Below are the code and all the weights of a small trained network. Each question names an input and a class and asks about switching units off, where a switched-off unit gives its printed mean instead of its output.

import numpy as np


def w(rows, s, z=0):
    codes = np.array(rows[::2]) - 128.0
    scale = np.full(codes.shape[1], s)
    scale[-1] = z or s
    return codes * scale


def norm(h):
    return h / np.sqrt((h * h).mean(-1, keepdims=True) + 1e-5)


def f(y):
    return np.maximum(y, 0)


def log_softmax(a):
    a = a - a.max(-1, keepdims=True)
    return a - np.log(np.exp(a).sum(-1, keepdims=True))


def net(x, mask):
    res = np.array(x, float).reshape(1, 6) / 4 @ E
    u = 0
    for l in range(4):
        y = f(norm(res) @ A[l][:, :-1].T + A[l][:, -1])
        res = res + np.where(mask[u : u + 10], y, B[l][:, -1]) @ B[l][:, :-1]
        u += 10
    return log_softmax(norm(res)[-1] @ U[:, :-1].T + U[:, -1])


A, B = {}, {}
E = w([
[29,127,127,127,105],'x0',
[213,172,152,254,210],'x1',
[110,70,183,87,28],'x2',
[114,158,79,97,66],'x3',
[97,139,163,226,61],'x4',
[196,18,61,189,93],'x5',
],0.0039)
A[0] = w([
[135,83,216,121,110,113],'0.n0',
[123,118,102,85,166,90],'0.n1',
[146,200,136,62,198,78],'0.n2',
[147,113,72,99,163,217],'0.n3',
[131,87,117,164,129,128],'0.n4',
[147,201,88,82,172,55],'0.n5',
[108,196,119,184,254,250],'0.n6',
[165,48,174,122,176,154],'0.n7',
[136,220,133,112,93,47],'0.n8',
[112,87,103,233,62,80],'0.n9',
],0.008,0.002)
B[0] = w([
[133,64,162,198,123,173],'0.n0',
[239,53,199,114,89,162],'0.n1',
[63,109,231,97,156,200],'0.n2',
[73,95,176,143,69,190],'0.n3',
[147,114,197,136,121,160],'0.n4',
[234,99,230,148,131,181],'0.n5',
[61,10,139,186,36,254],'0.n6',
[2,241,120,155,116,185],'0.n7',
[73,181,148,102,226,159],'0.n8',
[162,119,153,94,154,194],'0.n9',
],0.0045,0.006)
A[1] = w([
[189,100,24,128,100,79],'1.n0',
[188,147,127,74,27,249],'1.n1',
[160,115,196,118,80,66],'1.n2',
[134,183,197,215,245,46],'1.n3',
[86,102,107,123,70,221],'1.n4',
[193,128,135,204,63,214],'1.n5',
[178,200,114,155,142,94],'1.n6',
[127,30,142,194,53,91],'1.n7',
[151,144,179,254,113,249],'1.n8',
[134,111,186,141,152,172],'1.n9',
],0.0077,0.0015)
B[1] = w([
[187,196,170,189,180,149],'1.n0',
[205,183,99,142,137,179],'1.n1',
[179,145,174,197,145,187],'1.n2',
[111,135,37,133,102,180],'1.n3',
[144,178,55,92,88,191],'1.n4',
[61,131,83,135,215,194],'1.n5',
[216,166,121,141,171,132],'1.n6',
[174,153,60,127,105,254],'1.n7',
[108,3,127,121,200,232],'1.n8',
[36,88,208,148,92,189],'1.n9',
],0.0043,0.008)
A[2] = w([
[102,175,129,44,91,3],'2.n0',
[119,239,53,110,143,135],'2.n1',
[47,77,216,54,111,116],'2.n2',
[230,116,124,105,181,225],'2.n3',
[115,131,190,235,225,86],'2.n4',
[174,16,20,80,82,171],'2.n5',
[179,102,199,254,70,149],'2.n6',
[193,174,109,115,74,77],'2.n7',
[88,87,98,161,153,200],'2.n8',
[166,152,42,127,189,29],'2.n9',
],0.0061,0.002)
B[2] = w([
[109,108,40,68,211,159],'2.n0',
[83,160,42,139,163,157],'2.n1',
[195,146,252,156,19,255],'2.n2',
[149,169,217,147,135,182],'2.n3',
[143,210,105,66,118,236],'2.n4',
[195,115,125,39,90,243],'2.n5',
[68,2,132,132,120,252],'2.n6',
[194,168,115,165,46,163],'2.n7',
[196,131,45,39,130,223],'2.n8',
[65,119,157,128,188,153],'2.n9',
],0.0056,0.0048)
A[3] = w([
[150,158,214,114,181,178],'3.n0',
[130,158,248,130,124,122],'3.n1',
[39,124,59,239,96,205],'3.n2',
[135,141,80,74,78,133],'3.n3',
[120,241,163,48,85,3],'3.n4',
[187,141,56,91,232,241],'3.n5',
[87,1,101,191,133,57],'3.n6',
[55,11,119,185,152,110],'3.n7',
[147,123,49,115,90,136],'3.n8',
[210,89,167,69,103,241],'3.n9',
],0.007,0.002)
B[3] = w([
[91,102,105,225,173,176],'3.n0',
[123,93,186,249,179,208],'3.n1',
[181,130,70,63,132,176],'3.n2',
[161,221,97,23,199,178],'3.n3',
[40,69,123,87,122,175],'3.n4',
[94,121,185,254,178,192],'3.n5',
[161,2,80,54,156,234],'3.n6',
[137,76,72,108,70,235],'3.n7',
[109,196,199,144,90,183],'3.n8',
[145,183,221,252,114,254],'3.n9',
],0.0053,0.0061)
U = w([
[105,82,226,208,123,172],'0',
[112,184,48,165,194,97],'1',
[148,169,120,196,205,77],'2',
[203,208,138,110,59,137],'3',
[133,10,43,135,144,161],'4',
[83,157,87,146,171,8],'5',
[49,200,93,52,141,134],'6',
],0.013,0.011)

Each question gives the input, the list of numbers given to net, and the class t.
The units are the neurons (one row each of A and B). Each row of codes is followed by its name. A weight is (code - 128) times the scale printed after its matrix; where a second scale follows, it is the last column's (A, B and U).
mask holds one flag per neuron, layer by layer. A switched-off neuron (its flag False) gives its mean, the last column of its row in B, instead of its output. The means were averaged over made-up inputs and are rounded, as every weight is.
A unit's drop is (log p(t) with every unit on - log p(t) with that unit switched off) / (log p(t) with every unit on - log p(t) with every unit switched off).
The circuit of an input: a set's keep is (log p(t) with only the set's units on - log p(t) with every unit switched off) / (log p(t) with every unit on - log p(t) with every unit switched off). Starting from the 12 units with the biggest drops (on a tie, the unit counted first), units are removed one at a time, each time the one whose removal leaves the highest keep (on an exact tie, the one counted first), for as long as the keep stays at least 0.8.
units of the circuit, in order: the units of the circuit, biggest drop first
top k neurons: the k neurons with the biggest drops, biggest first
top k neurons in layer l: the k neurons of layer l with the biggest drops, biggest first
drop of u: that unit's drop, to one decimal
input [4,6,-7,7,-5,-3], class 4: units of the circuit, in order : 0.n6, 3.n6
input [-2,-3,-8,-4,-6,1], class 0: top 2 neurons : 0.n2, 2.n2
input [-1,-4,-8,-1,-2,-2], class 0: units of the circuit, in order : 0.n2
input [4,-2,-4,-7,-7,4], class 0: units of the circuit, in order : 3.n9, 1.n8
input [2,2,0,3,-8,5], class 2: top 2 neurons in layer 0 : 0.n6, 0.n2
input [-2,-1,-6,4,-5,3], class 0: units of the circuit, in order : 3.n9, 2.n3
input [-2,0,2,-7,-1,3], class 4: top 2 neurons in layer 0 : 0.n7, 0.n0
input [-8,-2,4,0,-8,5], class 3: top 3 neurons in layer 0 : 0.n3, 0.n5, 0.n7
input [-4,-3,1,-1,0,5], class 3: top 3 neurons in layer 0 : 0.n5, 0.n7, 0.n3
input [-1,8,-4,2,-3,-6], class 4: top 2 neurons : 0.n6, 1.n3
input [3,-7,-8,6,-4,-8], class 0: top 2 neurons : 0.n5, 0.n2
input [2,3,6,-1,-2,4], class 4: top 2 neurons : 0.n0, 0.n7
input [8,-7,-7,-4,4,7], class 6: top 2 neurons in layer 0 : 0.n5, 0.n1
input [2,-1,2,4,7,-6], class 6: top 2 neurons in layer 1 : 1.n8, 1.n9
input [-7,-8,-3,5,0,-4], class 0: top neuron : 0.n5
input [3,-7,2,1,-7,0], class 3: top 2 neurons in layer 0 : 0.n1, 0.n7
input [5,-4,0,-5,-1,0], class 3: top 2 neurons in layer 0 : 0.n2, 0.n5
input [-1,-7,-2,3,0,-1], class 6: top 2 neurons in layer 3 : 3.n4, 3.n3
input [8,6,-8,-4,-4,-2], class 4: drop of 0.n6 : 0.4
input [7,7,1,-6,-5,-2], class 4: drop of 0.n6 : 0.3
input [-7,-5,-6,3,-3,3], class 0: drop of 0.n6 : 0.1
input [-2,-5,-4,-5,-1,7], class 3: drop of 0.n3 : 0.3
input [2,-7,-4,4,0,3], class 3: top neuron in layer 0 : 0.n7
